Here is a tiny trained network, its code and every weight. The questions are about switching its units off for an input and a class, where a switched-off unit gives its printed mean instead of its output.

import numpy as np


def w(rows, s, z=0):
    codes = np.array(rows[::2]) - 128.0
    scale = np.full(codes.shape[1], s)
    scale[-1] = z or s
    return codes * scale


def f(y):
    return np.maximum(y, 0)


def log_softmax(a):
    a = a - a.max(-1, keepdims=True)
    return a - np.log(np.exp(a).sum(-1, keepdims=True))


def net(x, mask):
    res = np.array(x, float).reshape(1, 2) / 4 @ E
    y = f(res @ A[0][:, :-1].T + A[0][:, -1])
    res = res + np.where(mask, y, B[0][:, -1]) @ B[0][:, :-1]
    return log_softmax(res[-1] @ U[:, :-1].T + U[:, -1])


A, B = {}, {}
E = w([
[112,249,176,174,222,123,101,173,84,133,166,94],'x0',
[235,170,122,229,136,177,70,107,104,111,127,159],'x1',
],0.014)
A[0] = w([
[250,137,125,202,125,152,102,116,111,115,127,154,43],'neuron 1',
[172,147,131,171,139,145,104,133,100,113,128,138,182],'neuron 2',
[18,109,138,76,143,112,140,159,111,120,133,117,87],'neuron 3',
[178,102,140,125,141,122,154,126,127,176,153,84,112],'neuron 4',
[110,224,137,156,184,126,113,151,102,127,135,98,54],'neuron 5',
[152,126,128,145,121,132,125,123,134,131,130,135,250],'neuron 6',
[194,28,109,116,67,140,123,87,124,122,112,138,98],'neuron 7',
],0.016,0.013)
B[0] = w([
[165,100,89,121,76,118,184,59,196,254,126,121,240],'neuron 1',
[109,160,123,100,150,115,111,134,105,104,127,76,222],'neuron 2',
[160,142,103,111,116,131,116,83,139,201,118,70,231],'neuron 3',
[145,131,147,143,127,110,143,97,103,120,138,116,128],'neuron 4',
[129,82,181,175,112,161,118,165,150,127,136,227,240],'neuron 5',
[67,154,140,50,182,119,77,163,46,66,106,34,203],'neuron 6',
[125,138,185,179,146,150,114,169,134,136,147,190,251],'neuron 7',
],0.018,0.021)
U = w([
[140,111,140,105,93,145,120,72,204,238,111,89,88],'0',
[120,95,201,213,151,175,105,195,171,172,159,253,114],'1',
[81,140,156,72,205,137,97,158,48,144,103,68,252],'2',
[118,143,69,181,113,128,169,104,97,99,101,201,106],'3',
[164,111,86,126,136,100,139,96,142,68,161,202,107],'4',
[121,100,96,179,112,130,140,130,109,93,151,163,102],'5',
[170,102,99,154,107,86,146,102,134,94,139,164,109],'6',
],0.011,0.017)

Each question gives the input, the list of numbers given to net, and the class t.
The units are the neurons (one row each of A and B). Each row of codes is followed by its name. A weight is (code - 128) times the scale printed after its matrix; where a second scale follows, it is the last column's (A, B and U).
mask holds one flag per neuron, in row order. A switched-off neuron (its flag False) gives its mean, the last column of its row in B, instead of its output. The means were averaged over made-up inputs and are rounded, as every weight is.
A unit's drop is (log p(t) with every unit on - log p(t) with that unit switched off) / (log p(t) with every unit on - log p(t) with every unit switched off).
The circuit of an input: a set's keep is (log p(t) with only the set's units on - log p(t) with every unit switched off) / (log p(t) with every unit on - log p(t) with every unit switched off). Starting from all 7 units, units are removed one at a time, each time the one whose removal leaves the highest keep (on an exact tie, the one counted first), for as long as the keep stays at least 0.8.
units of the circuit, in order: the units of the circuit, biggest drop first
k most important neurons: the k neurons with the biggest drops, biggest first
drop when u is switched off: that unit's drop, to one decimal
input [7,-4], class 1: units of the circuit, in order => (neuron 5)
input [-2,-2], class 2: 2 most important neurons => (neuron 1; neuron 5)
input [-3,3], class 2: 3 most important neurons => (neuron 5; neuron 6; neuron 3)
input [6,7], class 0: 2 most important neurons => (neuron 1; neuron 7)
input [3,0], class 2: 2 most important neurons => (neuron 7; neuron 1)
input [-3,1], class 2: 3 most important neurons => (neuron 5; neuron 1; neuron 6)
input [-1,-3], class 2: 2 most important neurons => (neuron 1; neuron 5)
input [2,-2], class 2: 2 most important neurons => (neuron 1; neuron 7)
input [6,-7], class 0: 2 most important neurons => (neuron 3; neuron 7)
input [-3,-2], class 2: 2 most important neurons => (neuron 5; neuron 1)
input [-6,5], class 1: 2 most important neurons => (neuron 7; neuron 3)
input [-7,-3], class 1: drop when neuron 7 is switched off => 0.8
input [1,4], class 0: drop when neuron 5 is switched off => 0.0
input [-8,-2], class 1: units of the circuit, in order => (neuron 7)
input [-6,0], class 1: drop when neuron 7 is switched off => 1.1
input [2,4], class 0: drop when neuron 1 is switched off => 7.6
